Here is a tiny trained network, its code and every weight. The questions are about switching its units off for an input and a class, where a switched-off unit gives its printed mean instead of its output.

import numpy as np


def w(rows, s, z=0):
    codes = np.array(rows[::2]) - 128.0
    scale = np.full(codes.shape[1], s)
    scale[-1] = z or s
    return codes * scale


def f(y):
    return np.maximum(y, 0)


def log_softmax(a):
    a = a - a.max(-1, keepdims=True)
    return a - np.log(np.exp(a).sum(-1, keepdims=True))


def net(x, mask):
    res = np.array(x, float).reshape(1, 7) / 4 @ E
    y = f(res @ A[0][:, :-1].T + A[0][:, -1])
    res = res + np.where(mask, y, B[0][:, -1]) @ B[0][:, :-1]
    return log_softmax(res[-1] @ U[:, :-1].T + U[:, -1])


A, B = {}, {}
E = w([
[151,213,253,118,70,46,141,160],'x0',
[130,128,128,125,128,122,128,129],'x1',
[146,114,81,37,89,30,99,41],'x2',
[152,179,49,141,234,21,246,163],'x3',
[122,123,127,130,124,125,131,127],'x4',
[86,126,146,177,194,45,14,127],'x5',
[75,225,140,131,185,178,140,1],'x6',
],0.0083)
A[0] = w([
[88,150,160,100,166,105,153,7,94],'n1',
[169,27,120,136,101,75,101,208,149],'n2',
[156,157,170,11,148,96,105,68,254],'n3',
[116,154,107,223,222,42,30,196,162],'n4',
[196,69,121,72,118,81,130,126,145],'n5',
[165,140,93,87,108,152,148,133,120],'n6',
[145,77,98,132,82,100,158,144,132],'n7',
[121,106,135,161,157,85,37,82,136],'n8',
[77,81,193,114,43,225,18,137,73],'n9',
[83,215,135,159,167,158,140,114,92],'n10',
[89,138,222,212,177,231,170,225,198],'n11',
[104,49,2,136,141,186,112,104,94],'n12',
[139,120,73,31,65,77,78,65,162],'n13',
[101,113,156,94,170,162,182,53,166],'n14',
[89,137,156,120,167,75,51,120,126],'n15',
[186,234,235,118,78,62,143,167,85],'n16',
[165,173,110,52,55,158,212,136,170],'n17',
[168,57,77,141,79,93,111,164,101],'n18',
[87,66,53,137,203,177,124,141,57],'n19',
[112,161,222,124,99,93,161,143,47],'n20',
[186,81,141,191,112,107,131,176,116],'n21',
[138,152,64,165,199,48,214,190,62],'n22',
],0.0084,0.0067)
B[0] = w([
[106,169,212,113,194,212,65,151,182],'n1',
[71,133,193,134,145,203,92,145,207],'n2',
[116,91,115,160,192,126,141,132,225],'n3',
[99,85,173,130,87,73,185,123,215],'n4',
[98,92,134,134,186,209,97,112,182],'n5',
[98,105,164,120,67,99,146,134,155],'n6',
[119,157,184,121,174,176,149,155,166],'n7',
[149,133,203,96,101,90,208,118,187],'n8',
[81,237,5,60,82,69,196,177,252],'n9',
[133,159,136,115,163,169,95,177,166],'n10',
[102,2,89,105,180,121,138,104,242],'n11',
[215,143,125,212,36,110,64,67,201],'n12',
[83,71,6,127,175,139,166,141,216],'n13',
[92,112,233,102,134,167,117,141,181],'n14',
[131,77,206,185,64,108,166,130,180],'n15',
[143,137,55,179,125,113,49,40,213],'n16',
[141,68,187,138,43,122,172,72,206],'n17',
[117,184,208,142,144,192,123,101,175],'n18',
[197,171,132,123,113,54,66,106,175],'n19',
[147,130,81,186,105,65,25,62,165],'n20',
[97,164,150,108,153,194,66,175,169],'n21',
[81,245,64,106,86,101,135,169,200],'n22',
],0.0073,0.013)
U = w([
[105,235,74,80,88,115,162,168,89],'0',
[218,125,125,214,77,122,1,98,83],'1',
[124,99,153,150,119,154,131,139,255],'2',
[118,44,111,122,168,140,127,145,181],'3',
[115,153,221,107,142,211,58,155,53],'4',
[158,80,218,138,40,114,209,119,62],'5',
],0.0093,0.0089)

Each question gives the input, the list of numbers given to net, and the class t.
The units are the neurons (one row each of A and B). Each row of codes is followed by its name. A weight is (code - 128) times the scale printed after its matrix; where a second scale follows, it is the last column's (A, B and U).
mask holds one flag per neuron, in row order. A switched-off neuron (its flag False) gives its mean, the last column of its row in B, instead of its output. The means were averaged over made-up inputs and are rounded, as every weight is.
A unit's drop is (log p(t) with every unit on - log p(t) with that unit switched off) / (log p(t) with every unit on - log p(t) with every unit switched off).
The circuit of an input: a set's keep is (log p(t) with only the set's units on - log p(t) with every unit switched off) / (log p(t) with every unit on - log p(t) with every unit switched off). Starting from the 12 units with the biggest drops (on a tie, the unit counted first), units are removed one at a time, each time the one whose removal leaves the highest keep (on an exact tie, the one counted first), for as long as the keep stays at least 0.8.
units of the circuit, in order: the units of the circuit, biggest drop first
top k neurons: the k neurons with the biggest drops, biggest first
input [-1,0,7,0,5,7,-8], class 4: units of the circuit, in order	[n2, n18]
input [6,-1,6,2,-8,-2,-7], class 4: units of the circuit, in order	[n2, n5]
input [8,-8,6,-2,8,-4,-7], class 1: units of the circuit, in order	[n16]
input [7,2,8,-4,6,-5,6], class 3: units of the circuit, in order	[n13, n3]
input [1,4,-7,-6,-7,1,-6], class 3: top 2 neurons	[n11, n22]
input [8,0,6,7,-4,-8,-1], class 1: top 3 neurons	[n16, n9, n20]
input [8,-8,7,4,4,-3,8], class 1: units of the circuit, in order	[n16, n9]
input [-7,6,0,1,5,8,-6], class 5: units of the circuit, in order	[n4, n8]
input [-3,4,-4,6,-8,4,7], class 4: units of the circuit, in order	[n1, n10]
input [-1,1,-5,3,5,-7,-8], class 4: top 2 neurons	[n21, n2]
input [-3,-7,-5,7,4,7,-7], class 0: top 2 neurons	[n22, n17]
input [7,3,-6,3,-8,0,-6], class 1: top 2 neurons	[n16, n20]
input [6,1,8,-8,-4,7,-4], class 0: top 3 neurons	[n9, n11, n13]
input [7,-4,1,0,6,-5,-5], class 1: units of the circuit, in order	[n16]
input [5,5,-1,-6,-6,-5,6], class 0: top 2 neurons	[n9, n2]
input [5,-2,-4,2,4,6,0], class 5: top 3 neurons	[n4, n15, n13]
input [3,-4,-3,3,-3,2,-6], class 4: units of the circuit, in order	[n2, n21]
input [4,-1,7,-2,-6,0,4], class 3: top 3 neurons	[n13, n3, n12]
input [-5,-5,5,0,-5,-1,1], class 1: top 2 neurons	[n12, n11]
input [4,4,7,-2,-1,-5,-5], class 3: units of the circuit, in order	[n13]
input [8,1,-4,7,2,-2,4], class 1: top 2 neurons	[n16, n9]
